Below is a small trained network, with its code and all its weights. Each question gives an input and a class and asks what happens when units are switched off, that is, made to give their printed mean instead of their output.

import numpy as np


def w(rows, s, z=0):
    codes = np.array(rows[::2]) - 128.0
    scale = np.full(codes.shape[1], s)
    scale[-1] = z or s
    return codes * scale


def f(y):
    return y / 2 * (1 + np.tanh(0.7978845608 * (y + 0.044715 * y**3)))


def log_softmax(a):
    a = a - a.max(-1, keepdims=True)
    return a - np.log(np.exp(a).sum(-1, keepdims=True))


def net(x, mask):
    res = np.array(x, float).reshape(1, 7) / 4 @ E
    y = f(res @ A[0][:, :-1].T + A[0][:, -1])
    res = res + np.where(mask, y, B[0][:, -1]) @ B[0][:, :-1]
    return log_softmax(res[-1] @ U[:, :-1].T + U[:, -1])


A, B = {}, {}
E = w([
[62,114,85,67,135,177,251,43,73,46,190],'x0',
[77,133,144,228,152,46,143,193,144,92,193],'x1',
[115,79,146,184,96,217,44,151,16,52,203],'x2',
[2,54,188,122,163,115,126,111,177,70,156],'x3',
[136,51,214,123,205,51,49,117,30,200,102],'x4',
[76,153,220,169,117,201,159,122,172,102,44],'x5',
[120,179,61,248,80,102,100,122,190,119,41],'x6',
],0.0075)
A[0] = w([
[72,176,115,168,86,90,212,130,184,103,111,58],'N0',
[87,80,215,182,155,153,101,144,86,129,135,147],'N1',
[130,139,144,210,118,99,77,138,153,163,123,251],'N2',
[194,152,187,119,111,127,126,125,163,211,93,98],'N3',
[170,162,187,120,152,160,128,127,131,185,64,189],'N4',
[151,157,113,196,119,80,4,169,123,155,67,218],'N5',
[169,176,131,120,120,159,172,111,121,139,101,65],'N6',
[94,62,162,69,141,142,154,67,78,174,104,149],'N7',
[182,167,180,113,132,122,114,144,134,200,48,158],'N8',
[78,63,127,90,165,146,133,39,119,138,116,81],'N9',
[179,159,106,121,137,93,96,122,125,172,88,240],'N10',
[185,141,119,129,129,106,121,115,106,142,159,109],'N11',
[115,154,79,132,24,221,150,119,146,49,88,243],'N12',
[93,96,198,161,155,168,86,156,111,95,113,216],'N13',
[215,128,101,106,120,157,113,120,1,154,142,203],'N14',
[109,107,153,98,179,143,211,105,110,84,144,168],'N15',
[133,61,179,73,137,138,81,169,133,156,174,73],'N16',
[93,57,216,151,144,155,65,132,96,123,150,163],'N17',
[2,166,171,143,160,136,185,150,138,59,187,197],'N18',
],0.0094,0.0018)
B[0] = w([
[98,121,183,191,111,174,117,151,130,126,214,197],'N0',
[77,136,169,99,150,36,88,73,115,58,114,219],'N1',
[174,82,97,135,70,106,147,204,187,114,76,197],'N2',
[123,123,94,152,181,162,152,163,168,170,89,185],'N3',
[102,184,103,181,140,131,146,114,217,192,58,182],'N4',
[141,2,156,170,50,74,151,248,167,108,128,234],'N5',
[126,158,91,128,105,153,137,78,149,171,115,160],'N6',
[123,118,162,131,162,43,161,136,183,89,78,196],'N7',
[92,150,106,210,73,149,216,173,246,165,38,198],'N8',
[82,114,172,163,182,88,162,84,215,89,66,184],'N9',
[80,129,135,239,130,141,161,148,152,168,128,183],'N10',
[140,97,107,140,152,170,163,137,81,154,138,152],'N11',
[91,200,144,173,123,183,73,32,176,138,215,240],'N12',
[79,152,134,128,104,82,78,92,125,94,132,209],'N13',
[208,18,86,159,56,168,128,207,128,120,174,210],'N14',
[132,48,130,184,72,49,106,159,139,91,115,203],'N15',
[127,155,240,87,152,169,61,160,105,99,159,189],'N16',
[132,198,225,82,188,77,45,80,66,20,107,230],'N17',
[95,76,208,220,133,106,148,136,121,112,184,247],'N18',
],0.0076,0.013)
U = w([
[90,199,139,126,154,193,139,64,156,162,145,99],'0',
[105,144,105,74,136,137,128,137,113,115,73,25],'1',
[129,78,151,160,100,136,126,156,128,105,187,252],'2',
[103,117,164,106,142,33,124,106,146,75,64,143],'3',
[179,109,151,5,158,122,91,162,86,111,145,65],'4',
[182,98,41,85,125,130,176,97,50,171,148,29],'5',
[151,154,92,124,74,196,94,103,147,122,137,70],'6',
[137,94,100,154,113,120,192,178,170,181,58,168],'7',
],0.011,0.0033)

Each question gives the input, the list of numbers given to net, and the class t.
The units are the neurons (one row each of A and B). Each row of codes is followed by its name. A weight is (code - 128) times the scale printed after its matrix; where a second scale follows, it is the last column's (A, B and U).
mask holds one flag per neuron, in row order. A switched-off neuron (its flag False) gives its mean, the last column of its row in B, instead of its output. The means were averaged over made-up inputs and are rounded, as every weight is.
A unit's drop is (log p(t) with every unit on - log p(t) with that unit switched off) / (log p(t) with every unit on - log p(t) with every unit switched off).
The circuit of an input: a set's keep is (log p(t) with only the set's units on - log p(t) with every unit switched off) / (log p(t) with every unit on - log p(t) with every unit switched off). Starting from the 12 units with the biggest drops (on a tie, the unit counted first), units are removed one at a time, each time the one whose removal leaves the highest keep (on an exact tie, the one counted first), for as long as the keep stays at least 0.8.
circuit, biggest first: the units of the circuit, biggest drop first
unit that matters most: the unit with the biggest drop
top k neurons: the k neurons with the biggest drops, biggest first
drop when u is switched off: that unit's drop, to one decimal
input [5,-8,-1,1,-8,-7,3], class 0: circuit, biggest first -> (N12)
input [-5,-7,5,2,-7,-4,2], class 6: top 2 neurons -> (N18, N12)
input [5,4,4,-8,7,6,2], class 3: top 2 neurons -> (N1, N0)
input [5,2,3,2,-6,-6,7], class 0: circuit, biggest first -> (N12, N5)
input [4,7,7,-5,-6,3,5], class 0: top 2 neurons -> (N12, N5)
input [4,2,-7,8,2,-6,7], class 2: top 4 neurons -> (N0, N17, N1, N7)
input [8,-4,7,-3,0,-6,4], class 5: top 2 neurons -> (N18, N5)
input [-2,2,7,-7,5,7,-7], class 3: top 2 neurons -> (N1, N17)
input [4,-3,4,4,-1,4,4], class 0: top 3 neurons -> (N12, N5, N14)
input [0,-3,2,-8,-2,-7,4], class 7: top 2 neurons -> (N17, N18)
input [-2,-5,4,-8,-7,-2,-7], class 6: top 2 neurons -> (N12, N14)
input [-8,1,-2,4,2,-4,-2], class 7: drop when N1 is switched off -> 0.0
input [6,-8,-4,-1,7,3,-3], class 7: drop when N7 is switched off -> -0.1
input [-7,-2,3,7,1,-8,-4], class 4: drop when N16 is switched off -> 0.1
input [2,-3,6,0,1,1,5], class 6: unit that matters most -> N18
